vofa: [ 68 130 162 158  74 106 105 140  93 109 130]
nena: [106 147 157 128  74 106 148 158  78 121 147]
Kal: [150 110 202  97  69 130 162 158  96 105 160]
tofov: [136 139 152 119  62 104 119 143  89 118 134]
next: [106 148] | [158  78]
next: [ 62 104] | [119 143]
next: [ 69 130 162 158] | [ 96 105]
which: [ 68 130 162 158  74 106 105 140  93 109 130] | vofa
next: [106 105 140] | [ 93 109]
next: [ 68 130 162] | [158  74]
next: [157 128  74 106 148 158] | [ 78 121]

nepe: [100 124 159  99 101 101  99]
Kufir: [111 197 141 112 111 112 113]
mome: [166 167 173 168 164 164 169]
biris: [ 91 173 167  91  93  96  88]
next: [173 168] | [164 164]
next: [100 124 159] | [ 99 101]
next: [197 141] | [112 111]
next: [111 197 141 112] | [111 112]
next: [173 167  91  93] | [96 88]
next: [173 167] | [91 93]
next: [ 91 173 167] | [91 93]

Lugi: [103 118 150 137 136 157 125 133  83 104 125 141 107 135 118  94 134 136
 154 137 102 120 133 128 171 140  99 168 139 137 139 143 130 116 134 129
 129 137 137 135 136 115 115 137  86 147 151 139 138 125 114 134 114 126]
tunip: [131 100 126 138 134 150 142 112  78 113 125 122 123 137 133 116 128 118
 125 129 130 122 106 128 144 143 130 157 145 141 145 123  97 141 107 111
 141 139 151 133 135 141  98 164  90 164 136 131 147 158 110 135 102 131]
pov: [111 126 129 109 137 128 114 165 128 152 154 153 122 173 106 108 143 138
 130 132 155 158 146 121 135 121 130 136 137 116 113 136 141 127 148 138
 102 139 114  96 102 122 143 124 122 121 138  89 114 188 167 112 114 150]
togut: [124 124 165 132 132 143 135 151 106 106 120 142 118 114 129 126 140 128
 152 131 141 115 154 139 161 144 108 157 157 131 129 153 138 113 137 145
 121 127 146 154 131 126 106 105 115 121 128 158 145  87 117 106 110 144]
Met: [ 92 116 123 147 129 154 119 117  87 112 147 140  91 156 102  92 132 135
 150 134 111 119 126 124 170 122 114 160  90 128 154 135 138 143 125  96
 120 147 128 142 142 119 132 185  89 161 164  91 117 183 134 143 132 121]
fol: [105 112 166 135 134 155 139 154 113 142 126 177 133 152 116 112 144 125
 154 128 128 150 157 130 142 125 103 164 140 118 102 151 120 123 110 137
 141 144 117 130 138 101 134 110 100 133 121 136 123 130 150 117  94 164]
vapo: [111 109 129 126 139 165 129 123  92 118 131 130 114 142 132  99 131 128
 137 130 128 110 111 123 150 129 119 161 130 121 148 116 130 150 111 111
 130 149 142 134 129 116 107 174  88 169 147 106 136 177 108 125  88 123]
gerid: [140 131 101 108 158 141 102  98 117 139 105 158 133 156 137 131 128 115
 112 117 125 100 105 127 152 112 121 138 158 134 157 119 130 145 124 126
 141 153 118 112 123 127 144 117  99 162 136 117 132 174  92 137 100 129]
sozir: [124 126  92 106 144 121  99  96 136 170 135 164 144 163 130 164 109 107
 118 115 142 123 117 140 133 128 117 127 146 132 143 120  97 160 116 138
 146 148 126  83 122 141 159 138 118 148 126 125 112 188 114 134  95 131]
Lat: [115 113 119 146 139 165 129 123  92 118 131 130 114 142 132  99 131 128
 137 130 128 110 111 123 150 129 119 161 130 121 148 116 130 150 111 111
 130 149 142 134 129 116 107 174  88 169 147 106 136 177 108 127  88 123]
lutod: [137 117 129 128 147 167 127 121  93 116 102 121 126 130 122 124 118 144
 125 126 118 115 109 125 146 124 116 156 169 153 137 103 141 113 125 136
 145 127 125 144 117 113  97 129  86 159 155 149 167 110  97 126  94 116]
liko: [128 111 163 129 140 149 146 138  86 109 119 136 118 136 118 111 150 125
 139 134 123 135 145 129 157 142 113 163 150 135 126 151 104 112 119 130
 131 141 131 146 133 136 110 113  96 127 134 150 138 103 128 124 121 153]
next: [111 126 129 109] | [137 128]
next: [137 145] | [121 127]

Gen: [144  74 112  86 145]
ton: [142 136 142  56 179]
bibo: [136 142  92  56 179]
next: [142 136] | [142  56]
next: [144  74] | [112  86]

mubil: [135 129 132 131 128 150 134 128 129 131 145 134 135 141 170 130 129 153
 195 128 140 154 136 141 129 130 132 128 130 131 132 129 128 129 129 149
 129 142 160 132 135 166 137]
voruk: [136 137 133 130 135 130 132 131 128 150 134 128 129 131 136 130 132 136
 135 128 132 135 136 130 128 135 129 134 136 133 140 130 130 133 128 137
 138 132 133 132 129 137 131]
vul: [149 128 139 138 160 143 133 132 128 134 132 133 130 134 137 129 129 150
 184 128 154 137 141 137 128 146 130 136 137 141 205 133 144 141 134 163
 130 147 164 136 133 138 144]
Dad: [130 128 132 129 130 129 129 129 128 129 129 130 128 130 129 128 128 130
 139 129 130 129 129 129 128 132 129 129 131 129 132 128 130 129 130 131
 129 130 132 128 129 130 129]
next: [141 129 130 132 128 130] | [131 132]
next: [128 132 129 129 131 129 132 128 130 129 130] | [131 129]
which: [135 129 132 131 128 150 134 128 129 131 145 134 135 141 170 130 129 153
 195 128 140 154 136 141 129 130 132 128 130 131 132 129 128 129 129 149
 129 142 160 132 135 166 137] | mubil
which: [130 128 132 129 130 129 129 129 128 129 129 130 128 130 129 128 128 130
 139 129 130 129 129 129 128 132 129 129 131 129 132 128 130 129 130 131
 129 130 132 128 129 130 129] | Dad
next: [135 130 132 131 128 150 134 128 129 131] | [136 130]

berin: [125 126 127 128 128 122 125 130 137 127 126 130 127 129 127 128 127 129
 117 127 129 129 128 128 131 128 127 128 128 129 130 127 128 129 128 129]
las: [122 133 119 131 128 128 134 133 131 129 139 126 125 128 158 127 125 130
 141 142 129 128 149 132 130 125 130 128 128 126 131 129 154 120 125 128]
pugog: [125 128 128 127 131 128 127 127 133 129 127 130 128 129 129 128 127 129
 125 127 129 130 126 126 128 130 128 134 126 130 131 127 125 129 130 127]
Gota: [125 128 128 127 131 128 127 127 133 129 127 130 128 129 129 128 127 129
 125 127 129 130 126 126 128 130 128 126 127 127 129 126 127 127 130 129]
tuf: [129 129 124 125 133 128 127 129 127 128 121 129 126 127 121 129 127 127
 130 127 128 127 131 127 132 129 128 130 128 129 131 125 125 127 131 130]
bupan: [125 129 126 129 128 129 124 130 132 128 124 131 130 128 129 128 127 126
 128 127 128 128 129 127 133 128 128 128 126 129 130 129 127 127 131 131]
sevo: [125 127 128 130 127 129 124 125 133 128 127 129 127 128 130 126 126 130
 127 127 130 131 118 128 132 130 127 128 128 129 130 127 124 129 130 130]
lomo: [166 132 130 105 128 149 119 129 101 164 123  66 100  93 136 106  61 153
 139 126 100 173 141 133 152 166 194 106 187 154  82 170 110 144 116  53]
vanas: [125 126 126 136 118 130 125 122 137 127 118 138 125 131 130 128 126 129
 129 127 137 126 121 116 137 126 128 129 127 130 130 127 116 128 137 134]
next: [127 129 124 125 133 128 127 129 127 128] | [130 126]
next: [130 125 122 137] | [127 118]
next: [129 130 126 126 128 130 128 126 127] | [127 129]
next: [127 125 130 141 142 129 128 149] | [132 130]

Megi: [ 84  98 166 104]
poma: [ 88 101 161 107]
suv: [ 86 102 162 107]
dozu: [ 84 103 163 107]
Givud: [171 165  95 146]
Nur: [148 203  96 160]
Neb: [164 162 101 142]
Kuge: [ 81 103 167 103]
diz: [164 144 102 143]
vig: [ 84  98 166 103]
kameg: [160 159 105 140]
which: [ 81 103 167 103] | Kuge
which: [ 84  98 166 103] | vig
which: [160 159 105 140] | kameg
which: [164 144 102 143] | diz

Bop: [ 94 183 148 167  90 135]
Sazog: [101 148 183 173 103 138]
goro: [ 94 148 183 167  92 133]
next: [183 148 167] | [ 90 135]
next: [ 94 183 148] | [167  90]
which: [ 94 148 183 167  92 133] | goro
next: [101 148] | [183 173]

mamid: [165 104 141 131 128  93 133 100  57 170 147]
difu: [203 161 107 103 155  65 151 121 141  64 147]
mubuv: [ 93 131 100  73 144 118 106 150 140 175 162]
Zal: [145 118 169  87 122 154 158 109  98 111 158]
next: [118 169] | [ 87 122]
next: [144 118] | [106 150]
next: [ 93 133 100] | [ 57 170]
next: [154 158 109  98] | [111 158]
next: [161 107 103 155  65 151 121] | [141  64]
next: [169  87 122 154 158] | [109  98]

rut: [163 176 139 138 103 123  73 160  81 141 133 145 161 149 127 119  92 130
 155 150 154  93 127  98 177 139 112 122 118  96 132 139 145 145 113 119
 174 123 155 115 147 123 113 111 123 145 152]
Tir: [158 114 111 143 165 134 163 176 139 138 103 123  73 160  82 141 133 145
 134 106  94 145 138 183 121 122 127 116 153 109 137  99  96 106 118 106
 178 121 115 155 147 165 125 174 117  76 121]
Fuv: [153  97 110 148 141 132 171 173 130 141 122 121  70 160  79 148 136 145
 118  92  77 141 147 174 116 112 134 113 161 113 124 107  77  96 110  99
 172 111 111  94 120 163 119 175 122  74 109]
sekib: [147 121 117 138 156 143 164 184 137 136 113 128  83 164  91 137 123 146
 131 115 107 139 130 170 114 132 123 122 144 110 144 105  93 121 124 108
 186 117 108 115 116 172 122 160 109  81 121]
next: [163 176 139 138 103 123  73 160  82 141 133 145] | [134 106]
next: [155 115 147] | [123 113]
next: [ 93 121] | [124 108]
which: [158 114 111 143 165 134 163 176 139 138 103 123  73 160  82 141 133 145
 134 106  94 145 138 183 121 122 127 116 153 109 137  99  96 106 118 106
 178 121 115 155 147 165 125 174 117  76 121] | Tir
next: [ 98 177 139 112 122 118  96 132 139] | [145 145]
next: [145 134 106  94 145 138 183 121] | [122 127]

dus: [118 122 132 133 156 156 119 147 118 125 132 123  97 146 128 150 120 128
 124 139 161 136 124 151 114 122 143 133 121 113 138  85  99 131 111 124
 123 149 113 131 140 114 122 115 154 132 135 116 127]
Fegon: [154 125 132 118 119 147 118 123 132 133 156 125  97 146 128 150 120 128
 124 139 161 136 124 151 114 122 143 133 121 113 138  85  99 131 111 124
 123 149 113 131 135 114 122 115 154 132 135 116 127]
lig: [154 125 132 118 119 147 118 123 132 133 156 125  97 146 128 150 120 128
 124 139 151 136 124 151 114 122 143 133 121 113 138  85  99 131 119 124
 123 149 113 132 135 114 125 115 154 132 135 116 127]
next: [132 135 114 125 115] | [154 132]
which: [154 125 132 118 119 147 118 123 132 133 156 125  97 146 128 150 120 128
 124 139 161 136 124 151 114 122 143 133 121 113 138  85  99 131 111 124
 123 149 113 131 135 114 122 115 154 132 135 116 127] | Fegon
which: [154 125 132 118 119 147 118 123 132 133 156 125  97 146 128 150 120 128
 124 139 151 136 124 151 114 122 143 133 121 113 138  85  99 131 119 124
 123 149 113 132 135 114 125 115 154 132 135 116 127] | lig

silun: [ 92 123 125 106 101 194 151 131 177 152 124 144 147 121 161 158 105  81
 132 104 110 140 119 111 105 133 134 126 139 137  95 108 155 146  96 125
 112 119  97 122 131 137 126 116 115 115 107 175  87  78 122 139 143 104
 114  95 112 118 148 167 180]
Zedo: [133 101 104 129 152 165 127 118 119 104 116 118 127 120  93 169 139 111
  84 110 108 178 117 134  99 144 129 112 132 181 152 166 124 147 132  99
 140 112 160 122 110 112 135 102 139  78 127 153 166  78 147 169 140 169
 148 137 171 122 143 128 156]
duz: [146 114 156 114 111 147 130 137 105 101 151 128 159 153 115 116 171 123
  96 130 103 137 112 135 119 108 110 131 152 129 191 140  93 152 131 106
  86 155  97 133 129 109 112 128 116 123 115 164 133 136 130 175 119 112
 176 176 146 140 147 187 178]
next: [152 166 124 147 132  99 140 112] | [160 122]
next: [109 112 128 116] | [123 115]

Vogu: [122 126  67 134 145 143]
vivav: [125 103 121 136 148 140]
Pura: [133 112 132 142 113 116]
sigos: [126  67 122 186 185 194]
which: [122 126  67 134 145 143] | Vogu
next: [126  67 122] | [186 185]
next: [122 186] | [185 194]

Tipap: [124 165 181 195 171 104]
Mazev: [173 155 180 194 168 102]
pizer: [181 198 141 145 136 119]
bako: [173 155 139 133 151 154]
next: [181 195] | [171 104]
which: [173 155 139 133 151 154] | bako
next: [180 194] | [168 102]
next: [155 180 194] | [168 102]

gol: [102  95 136 140 159 155 167 143 122 184  89 145  88 149 148  90 102 144
 174 155 144 116 134 102 162 163 132 109  98 128 172 176 139 129 105 137
 142 127 158 141 187  92 111 154 145 101 117 150]
soven: [174 140  99 139 122 105 128 122 156 175 109 128  86 145 122 132 104  93
 175  93 157 110  93 115 140 102 130 153 163 156 128 157  93 127 109 110
 174 122  99  87 169 127 121 157 128 144 145 116]
rin: [140 153 134 136 148 146 153 138 125 164 104 140 104 142 141 104 112 139
 157 146 138 121 132 113 150 150 131 116 109 128 156 158 136 129 114 134
 137 128 148 137 165 106 118 145 140 111 121 143]
mupuv: [151 176 138 143 166 161 176 146 121 197  80 149  78 153 152  81  96 148
 184 161 147 112 135  96 170 171 133 104  90 128 182 187 141 130  99 139
 145 126 164 144 200  84 106 161 149  94 114 155]
Sil: [116  95 124 122 103 105  95 119 140  79 173 116 173 114 114 173 159 116
  89 105 119 146 127 159 100 100 130 154 165 135  89  87 122 132 157 124
 122 135 103 119  76 170 151 108 116 162 146 111]
robu: [169 139 101 138 123 107 128 122 153 170 110 128  90 143 123 131 106  96
 170  97 154 111  96 116 139 170 132 147 126 153 128 155  96 127 111 112
 169 122 102  91 165 126 121 154 128 142 142 117]
torol: [117  97 124 122 104 107  97 119 140  81 170 117 170 114 114 170 157 117
  92 107 119 145 127 157 102 102 130 153 163 135  91  89 122 132 155 124
 122 135 104 119  79 168 150 109 117 160 145 112]
next: [105  95] | [119 140]
which: [117  97 124 122 104 107  97 119 140  81 170 117 170 114 114 170 157 117
  92 107 119 145 127 157 102 102 130 153 163 135  91  89 122 132 155 124
 122 135 104 119  79 168 150 109 117 160 145 112] | torol

pirut: [ 95 143 131 105]
mek: [151 104 112 141]
goleb: [193 179  99  48]
fuvu: [154 179  99  48]
vikar: [ 89 150 126 189]
which: [ 89 150 126 189] | vikar
which: [151 104 112 141] | mek
which: [ 95 143 131 105] | pirut
which: [193 179  99  48] | goleb

sot: [114  93 131 120 114 143 125 108 122 142 148 128 116 123 115 115 134 135
 125 138 103 127  87 126 118 108 118 124 128 154 114 111 129 121 129  93]
Radap: [132 135 123 118 148 135 132 106 124 123 127 127  64 129 122 107 121 127
 123 122 118 139 126 145 139 117 127 143 126 115 116 114 135 119 115 145]
Mereb: [132 126 130 133 133 136 133 160 131  96 156 129 130 121 116 133 140 115
 123 125  97  96 129 113 138 142 140 114  93 128 125  88 121 125 125 115]
next: [123 125  97  96 129 113 138 142] | [140 114]
next: [132 126 130 133 133 136] | [133 160]
next: [133 160 131  96 156] | [129 130]
next: [114  93 128] | [125  88]

ruze: [ 88 130  56  73  91]
bidut: [154 163 114  51 168]
duv: [154 163  82  78 156]
which: [154 163 114  51 168] | bidut
next: [163 114] | [ 51 168]
next: [163  82] | [ 78 156]
next: [130  56] | [73 91]

patos: [107  99 166 164 124 105 128 141 138 104 117 104 167  99 100 150 142 136
 147 114 185  81 106 154]
zomop: [ 82 190 180 139 137  80  75 176 129  99 127 111 134  74 157 106 102  95
 108 155 102  81 101 103]
zav: [ 78 106 179 161 138  80  75  58 190 119 126 174 161  95 121 166 168 134
 152 156 138 126  79 162]
Tanun: [ 92 186 120 121 148 138  88 141 117 138 104 104  98 141 157 125 102 104
 110 196 102 133 150 135]
lasu: [ 82 190 180 139 137  80  75 176 129  99 127 111 134  74  96 106 178 112
 108 155 102  81 101 103]
tar: [ 92 186 120 121 148 138  88 141 117 138 104 104  98 141 157 125 102 104
 110 196 102 133 146 175]
which: [ 82 190 180 139 137  80  75 176 129  99 127 111 134  74 157 106 102  95
 108 155 102  81 101 103] | zomop
next: [166 164] | [124 105]
which: [ 92 186 120 121 148 138  88 141 117 138 104 104  98 141 157 125 102 104
 110 196 102 133 150 135] | Tanun
next: [138  80  75  58 190 119 126 174] | [161  95]
which: [ 92 186 120 121 148 138  88 141 117 138 104 104  98 141 157 125 102 104
 110 196 102 133 146 175] | tar

ladov: [ 84 140 150 150 110 103 127 128 117 124]
menat: [131 110 150 140 150 167 101  77 160 144]
kepa: [152 110 150 125 140 113 136 121  96 130]
Dupoz: [122 173 136 133 162 161 176 187 133 132]
kat: [131 127 119 144 124 142 127 179 134 116]
next: [110 150 140 150] | [167 101]
which: [131 110 150 140 150 167 101  77 160 144] | menat
next: [162 161 176 187] | [133 132]
next: [150 110 103 127] | [128 117]
next: [140 113] | [136 121]
next: [119 144] | [124 142]

puvus: [125 124 186 132]
Zono: [116 133 165 147]
deton: [116 119 168 137]
mim: [145 160 126 132]
rav: [142 124 112  59]
nis: [134 160 139 129]
gosi: [116 133 154 101]
which: [142 124 112  59] | rav
which: [116 119 168 137] | deton
which: [145 160 126 132] | mim
which: [116 133 165 147] | Zono
which: [134 160 139 129] | nis

Sab: [127 126 127 125 131]
pinip: [ 93 180 190 126 137]
Bulu: [ 52 119  99 145 119]
Mivu: [127 126 127 126 131]
vupap: [126 127 148 189 188]
tupot: [ 93 180 127 125 132]
which: [127 126 127 126 131] | Mivu
which: [ 93 180 190 126 137] | pinip
next: [180 127] | [125 132]

feza: [123 109 123 140 125 107 125 128 141 136 123 135  99 102 112]
til: [125 123 126 134 125 109 125 128 133 136 128 137 113 114 119]
rekib: [125 134 134 134 142  94 125 128 123 141 135 136 137 202 153]
Duved: [125 134 134 134 142  94 125 130 121 129 107 151 116 136 119]
next: [137 113] | [114 119]
next: [128 141 136 123 135] | [ 99 102]
next: [133 136] | [128 137]

